117,117,132,121,108
126,122,120,140,100
136,131,127,121,153
→ 127

125,126,107,137,112,124
125,128,134,139,130,134
131,127,124,134,114,98
→ 134

132,129,128,128,126,122
129,119,126,119,122,134
150,141,126,104,125,115
→ 104

124,129,143,146,128
131,144,133,150,128
117,130,138,130,117
→ 138

139,111,139,130
139,104,143,121
127,143,126,123
→ 143

130,153,132,121,139,138
135,117,122,143,134,112
135,105,119,115,133,117
→ 115

132,131,127,122,128,126,129
123,132,119,114,112,123,104
125,135,145,124,129,141,117
→ 129

125,122,148,112,125,116
122,132,119,126,102,105
113,110,104,120,120,124
→ 120
---
[137 144 116 105 110 126 143]: 126
[101 143 120 133 117 133]: 117
[142 125 131 153 114 151]: 114
[105 138 130 122 123]: 122
[136 151 142 144 148]: 144
[158 140 112 152 143 157]: 143
[125 147 155 122 127]: 122
---
126,155,113,107 ⇒ 155
103,124,139,138,109,142 ⇒ 124
111,135,103,122,135,142,120 ⇒ 135
134,131,106,158 ⇒ 131
150,109,110,126 ⇒ 109
134,100,105,157,151,135 ⇒ 100
132,105,104,108,132,141 ⇒ 105
---
138  125  121  112  144
132  149  145  116  145
-> 121

139  108  152  131  128 -> 131

125  102  127  120 -> 125

137  134  140  139  136  114
120  140  123  126  112  105
-> 114

155  153  145  114  128  116 -> 128

154  110  125  143 -> 143

107  139  127  132  104  145 -> 127
---
[[132 144 146 135 131 130 129]
 [102 121 121 133 155 130 126]
 [121 121 121 124 131 139 123]] result: 131

[[139 130 133 128]
 [131 132 131 129]
 [131 106 136 143]] result: 106

[[138 123 121 130]
 [134 128 122 127]
 [124 152 131 118]] result: 152

[[127 125 130 110 119 140 104]
 [129 128 130 103 122 135 108]
 [125 127 131 107 123 136 110]] result: 123

[[127 141 143 146 107 131 146]
 [127 136 131 127 133 131 124]
 [127 141 143 146 107 131 146]] result: 107

[[149 139 126 109 111 109]
 [121 114 127 128 128 128]
 [106 153 154 147 147 147]] result: 147
---
(115, 120, 122, 104, 151)	115
(145, 153, 107, 148, 126, 119)	153
(103, 130, 136, 135, 113)	103
((145, 108, 131, 121), (132, 154, 109, 126))	121
((143, 151, 141, 130, 120, 151), (106, 117, 130, 127, 144, 114), (128, 132, 124, 126, 146, 129))	132
((111, 142, 152, 119), (114, 138, 155, 122))	119
((122, 110, 118, 151), (125, 111, 117, 152), (129, 135, 134, 119))	152
---
[[105 105 137 128 107]
 [126 133 119 129 146]
 [151 149 123 129 110]] → 126

[[140 113 111 114 111 151 105]
 [130 117 113 102 113 154 109]] → 130

[[125 137 129 143]
 [117 131 127 103]
 [118 124 127 112]] → 117

[[118 156 132 128 119 120 120]
 [119 157 130 123 117 130 123]
 [125 143 128 120 120 138 139]] → 119

[[135 131 122 107 109]
 [113 121 144 140 142]] → 113

[[123 120 122 126]
 [107 118 105 103]] → 107

[[138 119 135 142 102]
 [132 131 116 114 147]
 [ 99  99 125 132 115]] → 132

[[124 131 121 121 132]
 [111 128  99 136 121]] → 111

[[149 117 141 125 101]
 [100 127 118 108 151]] → 100
---
[128 123 125 107 111 117] --> 107

[[130 132 138 151 137]
 [133 121 121 122 121]
 [123 131 131 128 133]] --> 151

[121 115 137 108 141 151 122] --> 108

[129 128 134 128 101] --> 128

[[141 129 131 119 157]
 [140 156 158 109 152]] --> 119

[116 119 155 129 145 120] --> 129
---
array([116, 127, 121, 110, 114, 127, 102]) gives 127

array([[132, 129, 135, 128],
       [120, 116, 132, 132],
       [110, 127, 136, 149]]) gives 129

array([[123, 155, 126, 147, 112],
       [137, 107, 134, 115, 147],
       [137, 107, 134, 114, 147]]) gives 155

array([110, 135, 100, 133, 119, 141]) gives 135

array([127, 109, 155, 145]) gives 109

array([[102, 150, 150, 150, 150],
       [100, 156, 157, 153, 151],
       [113, 142, 144, 140, 141]]) gives 150

array([124, 137, 130, 149, 127]) gives 137
---
[127 104 107 148] | 107

[[139 125 135 126 144 124 150]
 [140 124 136 126 146 123 151]] | 135

[132 117 150 116 121 131] | 150

[125 132 101 143 131] | 101

[140 131 138 150 137 139] | 138

[[119 121 122 131 102]
 [125 107 118 132 118]] | 122

[[131 152 115 118 118 125]
 [141 135 105 111 111 112]
 [129 149 132 134 122 135]] | 115

[128 133 155 134 127] | 155

[[141 118 145 140 139 128]
 [130 135 137 126 102 125]
 [127 123 111 120 110 119]] | 145
---
Q:
[[117 119 103 129 151 154 137]
 [155 144 105 143 121 115 138]
 [107  99 108 145 105 139 122]]
A: 107

Q:
[[123 129 124 123 123 135 123]
 [104 115 104 101 103 121 104]
 [135 131 135 136 136 130 135]]
A: 135

Q:
[[144 146 101 130]
 [104  99 136 107]
 [155 138 130 127]]
A: 155

Q:
[[123 126 138 104 127 117]
 [123 107 139 142 114 152]
 [154 124 124 115 150 124]]
A: 154

Q:
[[153 114 133 129 157 141 144]
 [119 119 143 141 133 138 135]
 [142 114 154 135 151 117 137]]
A: 142

Q:
[[137 139 122 141 126 131 105]
 [120 111 138 119 149 111 135]
 [142 132 111 150 131 124 111]]
A: 142

Q:
[[144 137 102 132 134 125]
 [143 128 110 146 108 128]
 [136 134 114 134 103 109]]
A: 136

Q:
[[130 140 137 136 134 132]
 [146 125 125 126 130 130]
 [148 105 102 134 147 148]]
A: 148
---
[120 119 143 121 152 122 133] | 143

[[143 132 109 152]
 [109 114 114 120]] | 114

[[133 138 112 123 137]
 [126 150 118 118 135]
 [135 145 127 135 123]] | 127

[[106 143 144 143 154 141 119]
 [104 146 138 148 141 144 111]] | 138

[152 116 100 123] | 100

[124 156 113 116 140 111 131] | 113

[[127 128 107 116 111 134]
 [125 118 104 116 118 130]] | 104

[[137 126 123 126 104 121]
 [140 119 145 138 133 127]] | 145
---
110	158	122	122	110	154	123
105	157	129	125	109	156	117
-> 154

127	104	108	157	110	126
154	142	141	105	150	113
103	111	118	134	120	118
-> 150

151	107	131	137	142	122
132	130	146	146	120	129
141	105	134	139	149	125
-> 120

117	124	125	125	137	123	108
142	112	137	124	155	130	124
-> 123

139	124	112	143
128	114	113	136
140	148	155	132
-> 113

138	139	135	128	147	128
128	139	135	158	155	118
-> 147
